Below are the code and all the weights of a small trained network. Each question names an input and a target symbol and asks about switching units off, where a switched-off unit gives its printed mean instead of its output.

import numpy as np


def w(rows, s, z=0):
    codes = np.array(rows[::2]) - 128.0
    scale = np.full(codes.shape[1], s)
    scale[-1] = z or s
    return codes * scale


def norm(h):
    return h / np.sqrt((h * h).mean(-1, keepdims=True) + 1e-5)


def f(y):
    return y / 2 * (1 + np.tanh(0.7978845608 * (y + 0.044715 * y**3)))


def softmax(a):
    e = np.exp(a - a.max(-1, keepdims=True))
    return e / e.sum(-1, keepdims=True)


def log_softmax(a):
    a = a - a.max(-1, keepdims=True)
    return a - np.log(np.exp(a).sum(-1, keepdims=True))


def net(x, mask):
    ids = ['αβελξφ'.index(c) for c in x.split()]
    T = len(ids)
    res = E[ids] + P[:T]
    u = 0
    for l in range(2):
        q, k, v = (norm(res) @ M[l].T for M in (Q, K, V))
        z = softmax(np.where(np.tri(T) > 0, q @ k.T / 2**0.5, -1e9)) @ v
        res = res + np.where(mask[u], z, O[l][:, -1]) @ O[l][:, :-1]
        u += 1
        y = f(norm(res) @ A[l][:, :-1].T + A[l][:, -1])
        res = res + np.where(mask[u : u + 8], y, B[l][:, -1]) @ B[l][:, :-1]
        u += 8
    return log_softmax(norm(res)[-1] @ U[:, :-1].T + U[:, -1])


Q, K, V, O, A, B = {}, {}, {}, {}, {}, {}
E = w([
[148,181,148,119,82,85,105],'α',
[138,107,122,56,108,125,72],'β',
[197,106,131,125,69,92,123],'ε',
[101,171,166,119,155,105,2],'λ',
[175,93,108,110,135,133,202],'ξ',
[117,83,112,168,138,80,125],'φ',
],0.023)
P = w([
[133,4,179,92,198,133,187],'0',
[152,164,166,187,188,153,119],'1',
[115,29,129,44,175,138,138],'2',
[141,158,155,156,151,169,137],'3',
[119,77,118,50,151,100,152],'4',
[123,171,141,138,129,184,127],'5',
[116,110,86,52,141,101,150],'6',
[108,191,128,119,97,198,123],'7',
[112,144,49,47,113,102,144],'8',
[94,170,107,96,52,227,115],'9',
[106,162,71,58,111,61,142],'10',
],0.012)
Q[0] = w([
[37,81,1,199,118,41,117],'L0H1',
[202,171,62,40,91,176,96],'L0H1',
],0.0068)
K[0] = w([
[209,140,254,59,172,105,123],'L0H1',
[89,169,49,131,50,115,173],'L0H1',
],0.0085)
V[0] = w([
[133,185,158,84,125,206,169],'L0H1',
[86,167,85,131,1,104,89],'L0H1',
],0.009)
O[0] = w([
[254,216,209,41,213,201,137,78],'L0H1',
[134,60,247,176,145,33,158,4],'L0H1',
],0.0069,0.0035)
A[0] = w([
[117,218,112,164,149,131,254,252],'L0N1',
[155,66,99,56,144,175,62,145],'L0N2',
[83,128,122,73,35,183,197,147],'L0N3',
[103,201,197,117,217,147,83,151],'L0N4',
[134,115,174,60,102,194,131,191],'L0N5',
[148,187,154,180,90,145,109,180],'L0N6',
[106,67,160,219,51,147,101,229],'L0N7',
[105,209,56,154,72,134,27,83],'L0N8',
],0.0086,0.0047)
B[0] = w([
[75,34,108,222,143,110,2,208],'L0N1',
[86,150,152,177,41,71,136,254],'L0N2',
[73,139,212,156,133,159,67,229],'L0N3',
[144,94,57,127,24,132,167,163],'L0N4',
[204,189,149,72,215,120,114,224],'L0N5',
[112,106,116,17,133,150,118,165],'L0N6',
[77,188,142,178,184,123,33,205],'L0N7',
[158,170,152,199,210,143,131,210],'L0N8',
],0.0082,0.0056)
Q[1] = w([
[112,166,228,161,88,223,187],'L1H1',
[75,81,107,1,155,132,73],'L1H1',
],0.0085)
K[1] = w([
[179,125,23,143,166,62,153],'L1H1',
[171,124,229,163,122,217,3],'L1H1',
],0.0079)
V[1] = w([
[77,255,137,163,95,141,99],'L1H1',
[179,167,48,104,129,117,126],'L1H1',
],0.0069)
O[1] = w([
[254,180,89,128,168,80,57,253],'L1H1',
[36,99,207,215,37,72,110,158],'L1H1',
],0.0084,0.0025)
A[1] = w([
[149,143,144,153,125,138,84,126],'L1N1',
[116,103,44,99,110,104,189,147],'L1N2',
[79,120,93,117,105,85,160,98],'L1N3',
[107,181,119,127,187,105,132,199],'L1N4',
[146,145,78,90,73,100,150,168],'L1N5',
[74,133,130,168,135,84,181,1],'L1N6',
[152,89,81,67,188,175,225,92],'L1N7',
[171,147,148,120,135,249,118,54],'L1N8',
],0.016,0.0041)
B[1] = w([
[133,128,148,122,131,151,189,255],'L1N1',
[182,177,70,82,108,113,185,173],'L1N2',
[255,210,133,100,103,168,85,147],'L1N3',
[120,85,127,101,101,65,161,200],'L1N4',
[104,88,62,122,178,158,159,221],'L1N5',
[205,177,188,101,153,135,80,127],'L1N6',
[89,197,126,108,135,172,214,156],'L1N7',
[180,48,124,64,203,167,74,195],'L1N8',
],0.014,0.0066)
U = w([
[156,77,216,132,115,53,225,116],'α',
[113,82,127,69,227,166,55,85],'β',
[145,36,101,152,39,125,155,88],'ε',
[37,132,88,225,156,114,101,254],'λ',
[86,191,105,101,173,149,218,129],'ξ',
[189,247,116,154,160,116,84,77],'φ',
],0.012,0.0057)

Each question gives the input, a string of symbols that net reads in full, and the target symbol t.
The units are the heads (2 rows each of Q, K, V and O) and the neurons (one row each of A and B). Each row of codes is followed by its name. A weight is (code - 128) times the scale printed after its matrix; where a second scale follows, it is the last column's (O, A, B and U).
mask holds one flag per unit, layer by layer, with each layer's heads first. A switched-off unit (its flag False) gives its mean, the last column of its rows in O or B, instead of its output. The means were averaged over made-up inputs and are rounded, as every weight is.
A unit's drop is (log p(t) with every unit on - log p(t) with that unit switched off) / (log p(t) with every unit on - log p(t) with every unit switched off).
The circuit of an input: a set's keep is (log p(t) with only the set's units on - log p(t) with every unit switched off) / (log p(t) with every unit on - log p(t) with every unit switched off). Starting from the 12 units with the biggest drops (on a tie, the unit counted first), units are removed one at a time, each time the one whose removal leaves the highest keep (on an exact tie, the one counted first), for as long as the keep stays at least 0.8.
circuit, biggest first: the units of the circuit, biggest drop first
unit that matters most: the unit with the biggest drop
k most important neurons: the k neurons with the biggest drops, biggest first
top k neurons in layer l: the k neurons of layer l with the biggest drops, biggest first
input ξ ξ ε ε λ λ λ β, target φ: top 2 neurons in layer 0 : [L0N2; L0N5]
input ε ξ α ξ α λ ξ α ξ, target α: circuit, biggest first : [L0H1; L1N5; L0N4; L0N3]
input φ ξ φ ξ β ε α, target α: unit that matters most : L1N4
input ε ξ ξ β φ ξ β, target ξ: circuit, biggest first : [L0N1; L1N8]
input ξ ξ λ, target λ: 4 most important neurons : [L0N2; L0N4; L0N3; L1N8]
input ξ ε α β β ε β ε ξ, target ε: circuit, biggest first : [L0N1; L0N7]
input λ β λ ξ φ ε, target λ: 3 most important neurons : [L0N3; L0N7; L0N5]
input φ ε φ φ β λ ξ ξ ξ ξ λ, target ξ: circuit, biggest first : [L0N1; L0N4; L0N7; L1N5]
input α λ ε λ α λ, target φ: top 3 neurons in layer 0 : [L0N4; L0N8; L0N6]
input ξ α ξ, target α: circuit, biggest first : [L0N6; L1N8; L1N5]
input β β λ ξ ξ ε φ λ, target λ: top 2 neurons in layer 0 : [L0N5; L0N7]
input β α β ε ξ φ α φ ξ φ ξ, target φ: top 2 neurons in layer 0 : [L0N1; L0N5]
input ξ α β β β α, target ξ: top 2 neurons in layer 0 : [L0N4; L0N3]
input β ξ α ε β ε ε ξ ξ φ ξ, target φ: circuit, biggest first : [L1N3]
input ε α ξ ε ξ ξ ξ ε ξ, target ε: 2 most important neurons : [L0N1; L0N7]
input ξ φ ε φ β ε φ λ α β, target φ: top 4 neurons in layer 0 : [L0N5; L0N2; L0N7; L0N8]
input α ε ξ ε α α, target α: 2 most important neurons : [L1N1; L0N1]
input ε ε ξ β φ ξ ε, target ξ: circuit, biggest first : [L1N5; L0N1]
input β λ ε ξ α λ λ ε λ α φ, target φ: 2 most important neurons : [L1N3; L0N5]
input α ε α φ ε α, target λ: circuit, biggest first : [L0H1]
input ξ α α β, target ξ: 2 most important neurons : [L0N2; L0N1]
input ε α ξ, target ξ: 2 most important neurons : [L0N7; L1N7]
input ε α ξ φ α β, target α: top 2 neurons in layer 0 : [L0N2; L0N1]
input β ξ α ε α ε, target α: 2 most important neurons : [L1N1; L1N3]
input β ε ξ ξ β φ ε, target ξ: top 2 neurons in layer 1 : [L1N5; L1N2]
